Below is a small trained network, with its code and all its weights. Each question gives an input and a target symbol and asks what happens when units are switched off, that is, made to give their printed mean instead of their output.

import numpy as np


def w(rows, s, z=0):
    codes = np.array(rows[::2]) - 128.0
    scale = np.full(codes.shape[1], s)
    scale[-1] = z or s
    return codes * scale


def f(y):
    return y / 2 * (1 + np.tanh(0.7978845608 * (y + 0.044715 * y**3)))


def softmax(a):
    e = np.exp(a - a.max(-1, keepdims=True))
    return e / e.sum(-1, keepdims=True)


def log_softmax(a):
    a = a - a.max(-1, keepdims=True)
    return a - np.log(np.exp(a).sum(-1, keepdims=True))


def net(x, mask):
    ids = ['αδεζθξφ'.index(c) for c in x.split()]
    T = len(ids)
    res = E[ids] + P[:T]
    u = 0
    for l in range(2):
        r = res
        for j in range(3):
            rows = slice(2 * j, 2 * j + 2)
            q, k, v = (r @ M[l][rows].T for M in (Q, K, V))
            z = softmax(np.where(np.tri(T) > 0, q @ k.T / 2**0.5, -1e9)) @ v
            o = O[l][rows]
            res = res + np.where(mask[u + j], z, o[:, -1]) @ o[:, :-1]
        u += 3
        y = f(res @ A[l][:, :-1].T + A[l][:, -1])
        res = res + np.where(mask[u : u + 8], y, B[l][:, -1]) @ B[l][:, :-1]
        u += 8
    return log_softmax(res[-1] @ U[:, :-1].T + U[:, -1])


Q, K, V, O, A, B = {}, {}, {}, {}, {}, {}
E = w([
[75,2,177,116,87,104,122,181,166,101,134],'α',
[119,118,123,178,158,93,234,91,156,124,138],'δ',
[59,212,139,157,150,103,84,118,122,102,184],'ε',
[130,155,123,84,134,111,117,181,185,160,91],'ζ',
[86,104,36,57,134,158,193,122,117,189,115],'θ',
[181,121,162,226,154,100,143,154,162,91,89],'ξ',
[138,104,86,169,154,162,87,165,64,116,56],'φ',
],0.009)
P = w([
[120,113,109,154,199,172,130,107,173,158,145],'0',
[51,118,31,218,121,213,115,84,254,129,83],'1',
[130,145,36,176,117,152,117,137,183,107,151],'2',
[24,126,142,217,177,196,123,119,180,205,78],'3',
[169,161,148,101,166,183,216,159,87,109,114],'4',
[112,145,214,145,201,199,158,152,81,229,132],'5',
[111,141,38,133,128,53,146,203,119,70,143],'6',
[114,137,172,176,133,119,159,89,160,249,21],'7',
[120,118,49,184,113,11,135,137,142,174,75],'8',
[114,139,238,127,211,123,134,102,58,243,86],'9',
],0.0064)
Q[0] = w([
[167,56,167,114,114,87,226,189,66,161,108],'0.h1',
[137,252,186,91,66,101,53,64,52,73,221],'0.h1',
[103,134,132,139,103,139,132,117,141,125,93],'0.h2',
[126,156,134,140,109,144,141,135,118,137,126],'0.h2',
[117,104,81,175,106,67,71,99,147,187,139],'0.h3',
[151,110,187,134,151,117,125,138,83,213,162],'0.h3',
],0.03)
K[0] = w([
[158,32,100,151,171,110,111,93,116,143,194],'0.h1',
[206,204,102,101,148,185,171,4,97,117,69],'0.h1',
[149,137,145,117,101,146,136,99,120,124,120],'0.h2',
[129,123,115,117,144,147,125,123,140,87,138],'0.h2',
[143,191,145,165,186,167,153,151,112,217,138],'0.h3',
[146,192,32,154,133,95,154,170,137,104,115],'0.h3',
],0.028)
V[0] = w([
[123,209,64,160,227,107,150,193,147,162,105],'0.h1',
[144,91,112,126,214,134,97,106,118,116,156],'0.h1',
[224,254,47,140,180,133,120,58,138,137,87],'0.h2',
[141,193,152,88,183,141,134,88,131,143,82],'0.h2',
[166,126,78,146,158,105,123,199,120,136,213],'0.h3',
[104,125,140,157,87,108,99,78,138,173,76],'0.h3',
],0.012)
O[0] = w([
[36,173,180,147,17,85,159,153,104,101,33,7],'0.h1',
[124,146,119,175,79,145,155,158,102,158,120,120],'0.h1',
[209,91,67,138,168,211,148,203,156,187,253,10],'0.h2',
[182,82,131,161,127,152,133,190,93,183,179,93],'0.h2',
[127,125,132,158,78,141,148,178,119,146,119,186],'0.h3',
[122,139,114,119,188,116,59,83,138,118,145,165],'0.h3',
],0.0052,0.0015)
A[0] = w([
[179,150,146,91,160,115,104,132,91,140,212,81],'0.n1',
[123,201,147,106,102,135,141,98,95,103,119,110],'0.n2',
[176,115,100,126,132,183,73,151,187,132,189,59],'0.n3',
[179,143,179,135,139,77,76,118,119,113,160,64],'0.n4',
[152,81,115,134,111,201,129,143,179,112,222,54],'0.n5',
[133,120,127,182,57,147,101,82,145,185,114,78],'0.n6',
[209,135,153,111,148,178,137,173,92,142,246,3],'0.n7',
[213,115,49,143,86,182,133,112,141,55,208,72],'0.n8',
],0.012,0.0045)
B[0] = w([
[114,83,158,124,69,141,142,133,143,93,135,90],'0.n1',
[165,92,128,114,161,115,93,141,123,161,173,79],'0.n2',
[159,148,123,110,108,182,103,81,148,134,123,179],'0.n3',
[97,143,138,102,143,54,178,145,85,117,9,1],'0.n4',
[140,104,123,95,159,135,90,39,151,136,157,110],'0.n5',
[94,118,119,155,159,97,90,128,140,147,139,177],'0.n6',
[102,157,72,140,189,137,93,108,168,100,121,105],'0.n7',
[125,127,155,172,59,118,116,92,110,211,128,135],'0.n8',
],0.012,0.00076)
Q[1] = w([
[124,125,175,148,125,158,110,89,134,211,102],'1.h1',
[62,119,73,168,126,129,105,109,207,116,85],'1.h1',
[64,111,37,166,170,119,98,142,222,85,111],'1.h2',
[120,117,91,100,121,105,163,187,84,5,164],'1.h2',
[104,216,138,102,147,70,90,50,87,136,112],'1.h3',
[70,62,165,108,161,70,79,101,100,130,157],'1.h3',
],0.027)
K[1] = w([
[207,134,104,93,73,93,134,123,88,78,159],'1.h1',
[150,134,227,93,172,176,152,131,83,154,120],'1.h1',
[139,117,221,116,230,189,150,147,113,203,122],'1.h2',
[1,142,144,174,143,180,117,126,170,124,103],'1.h2',
[85,27,165,114,61,122,144,138,116,54,167],'1.h3',
[146,47,108,100,161,39,99,126,110,96,144],'1.h3',
],0.027)
V[1] = w([
[116,154,149,115,104,80,235,69,197,113,192],'1.h1',
[36,154,151,117,116,134,72,131,95,96,244],'1.h1',
[176,113,169,255,147,117,141,104,121,69,156],'1.h2',
[188,183,190,119,116,97,65,193,211,106,129],'1.h2',
[140,228,72,166,125,123,168,111,114,126,138],'1.h3',
[108,74,179,121,79,132,146,175,136,138,123],'1.h3',
],0.019)
O[1] = w([
[156,72,104,115,118,48,109,170,105,90,206,115],'1.h1',
[160,69,132,169,71,185,158,163,204,152,144,5],'1.h1',
[255,146,134,151,111,87,131,105,142,152,115,66],'1.h2',
[143,158,134,131,158,153,190,173,160,46,111,149],'1.h2',
[103,97,123,154,125,124,173,162,128,131,83,3],'1.h3',
[148,70,145,98,134,127,94,107,151,117,146,200],'1.h3',
],0.0092,0.0041)
A[1] = w([
[108,244,154,126,84,107,94,113,76,106,184,33],'1.n1',
[68,114,225,174,59,79,94,180,93,103,61,70],'1.n2',
[133,119,133,81,73,60,78,255,93,123,64,125],'1.n3',
[67,169,228,83,57,54,207,132,157,173,67,126],'1.n4',
[156,117,111,183,117,192,70,108,69,65,62,255],'1.n5',
[192,163,202,156,121,61,165,159,147,37,26,82],'1.n6',
[113,134,125,170,197,174,85,95,138,95,194,42],'1.n7',
[67,147,174,92,107,90,183,190,142,51,57,166],'1.n8',
],0.01,0.0043)
B[1] = w([
[140,76,113,191,37,185,221,230,208,166,120,154],'1.n1',
[195,159,49,35,109,171,207,92,202,199,146,163],'1.n2',
[86,159,168,215,142,216,238,11,153,111,61,171],'1.n3',
[207,72,83,171,90,164,52,181,20,27,190,179],'1.n4',
[145,142,147,116,148,134,72,197,77,53,200,172],'1.n5',
[16,48,136,28,44,27,105,126,123,143,4,170],'1.n6',
[254,77,128,110,74,104,184,133,183,111,53,176],'1.n7',
[126,235,160,151,203,22,86,205,163,188,211,254],'1.n8',
],0.0065,0.01)
U = w([
[129,77,160,34,163,166,51,43,219,95,195,164],'α',
[105,135,150,250,169,83,237,3,125,166,159,150],'δ',
[87,95,162,191,32,174,161,205,174,172,152,39],'ε',
[43,193,156,149,172,110,142,162,150,143,189,210],'ζ',
[15,112,52,36,107,185,196,103,92,220,180,72],'θ',
[70,113,157,124,99,102,120,139,107,135,70,2],'ξ',
[118,139,120,207,108,205,38,151,29,98,118,159],'φ',
],0.0041,0.0035)

Each question gives the input, a string of symbols that net reads in full, and the target symbol t.
The units are the heads (2 rows each of Q, K, V and O) and the neurons (one row each of A and B). Each row of codes is followed by its name. A weight is (code - 128) times the scale printed after its matrix; where a second scale follows, it is the last column's (O, A, B and U).
mask holds one flag per unit, layer by layer, with each layer's heads first. A switched-off unit (its flag False) gives its mean, the last column of its rows in O or B, instead of its output. The means were averaged over made-up inputs and are rounded, as every weight is.
A unit's drop is (log p(t) with every unit on - log p(t) with that unit switched off) / (log p(t) with every unit on - log p(t) with every unit switched off).
The circuit of an input: a set's keep is (log p(t) with only the set's units on - log p(t) with every unit switched off) / (log p(t) with every unit on - log p(t) with every unit switched off). Starting from the 12 units with the biggest drops (on a tie, the unit counted first), units are removed one at a time, each time the one whose removal leaves the highest keep (on an exact tie, the one counted first), for as long as the keep stays at least 0.8.
circuit, biggest first: the units of the circuit, biggest drop first
unit that matters most: the unit with the biggest drop
top k neurons: the k neurons with the biggest drops, biggest first
k most important neurons of layer l: the k neurons of layer l with the biggest drops, biggest first
heads that matter: for each layer, one digit per head in row order, 1 if its drop is at least 0.15 and else 0, layers parted by /
input θ α ξ φ α α δ θ φ, target α: unit that matters most => 1.h3
input ξ α ζ ξ ζ ζ ξ ζ, target ξ: top 3 neurons => [1.n6, 0.n7, 0.n3]
input φ ζ ζ ζ α ζ ζ φ θ, target θ: heads that matter => 110 / 010
input ζ φ α, target α: circuit, biggest first => [0.h1, 0.n5]
input θ α α ξ ε ζ, target α: circuit, biggest first => [0.h2, 1.h3]
input ε α δ δ ξ δ φ ε θ α, target φ: heads that matter => 000 / 111
input ζ ζ δ δ, target ζ: circuit, biggest first => [1.n8, 1.h2, 0.h1]
input φ ξ φ ζ ξ, target ξ: heads that matter => 100 / 010
input δ ζ ε, target δ: circuit, biggest first => [1.n3, 1.h1, 1.h3, 1.h2]
input φ θ ζ ζ α ζ δ ε ζ α, target δ: heads that matter => 000 / 101
input ε ζ α α φ α, target φ: heads that matter => 010 / 100
input δ ξ α ζ φ α ζ ζ, target φ: 3 most important neurons of layer 0 => [0.n5, 0.n2, 0.n6]
input θ ζ ξ ζ ζ δ, target ξ: circuit, biggest first => [0.h1, 1.h2, 1.n6]
input ζ ε ζ ξ ζ ζ ε, target ξ: circuit, biggest first => [1.h2, 0.h1, 1.n6]
input δ θ ζ ζ, target δ: unit that matters most => 1.n3
input α ε δ φ ε φ, target ε: circuit, biggest first => [1.h1, 0.h1, 0.n7, 0.n2]
input α ξ ε, target ε: circuit, biggest first => [1.n1, 0.h1]
input ζ ε α δ δ ζ θ δ θ α, target θ: circuit, biggest first => [1.h2, 1.n2]
input α α ζ φ ξ α ζ ε ξ, target α: circuit, biggest first => [1.h3, 0.h3]
input ζ θ ζ α α θ ζ δ ζ δ, target ζ: circuit, biggest first => [1.h2, 1.n8]
input α α ζ ζ δ ζ δ φ, target δ: circuit, biggest first => [1.h1, 1.n3, 1.h2]
input ξ ζ δ α φ ζ α ζ ζ θ, target α: circuit, biggest first => [1.h3]
input ε ξ ζ ξ ζ, target ξ: circuit, biggest first => [1.n6, 1.h2, 0.h1]
input θ δ α θ α, target δ: heads that matter => 110 / 110
input ζ ζ δ ξ ζ θ ζ ζ ζ, target θ: circuit, biggest first => [1.h2, 1.n2]
input ζ φ φ ζ φ ζ ζ ζ, target φ: heads that matter => 100 / 100
input ζ ξ θ, target ζ: unit that matters most => 0.h1
input ζ θ δ ζ ε δ ζ δ, target ε: heads that matter => 100 / 100
input δ ζ ζ ζ α δ ζ ζ θ ζ, target θ: heads that matter => 110 / 010
input α δ ζ φ θ α ε ζ φ, target α: heads that matter => 011 / 001
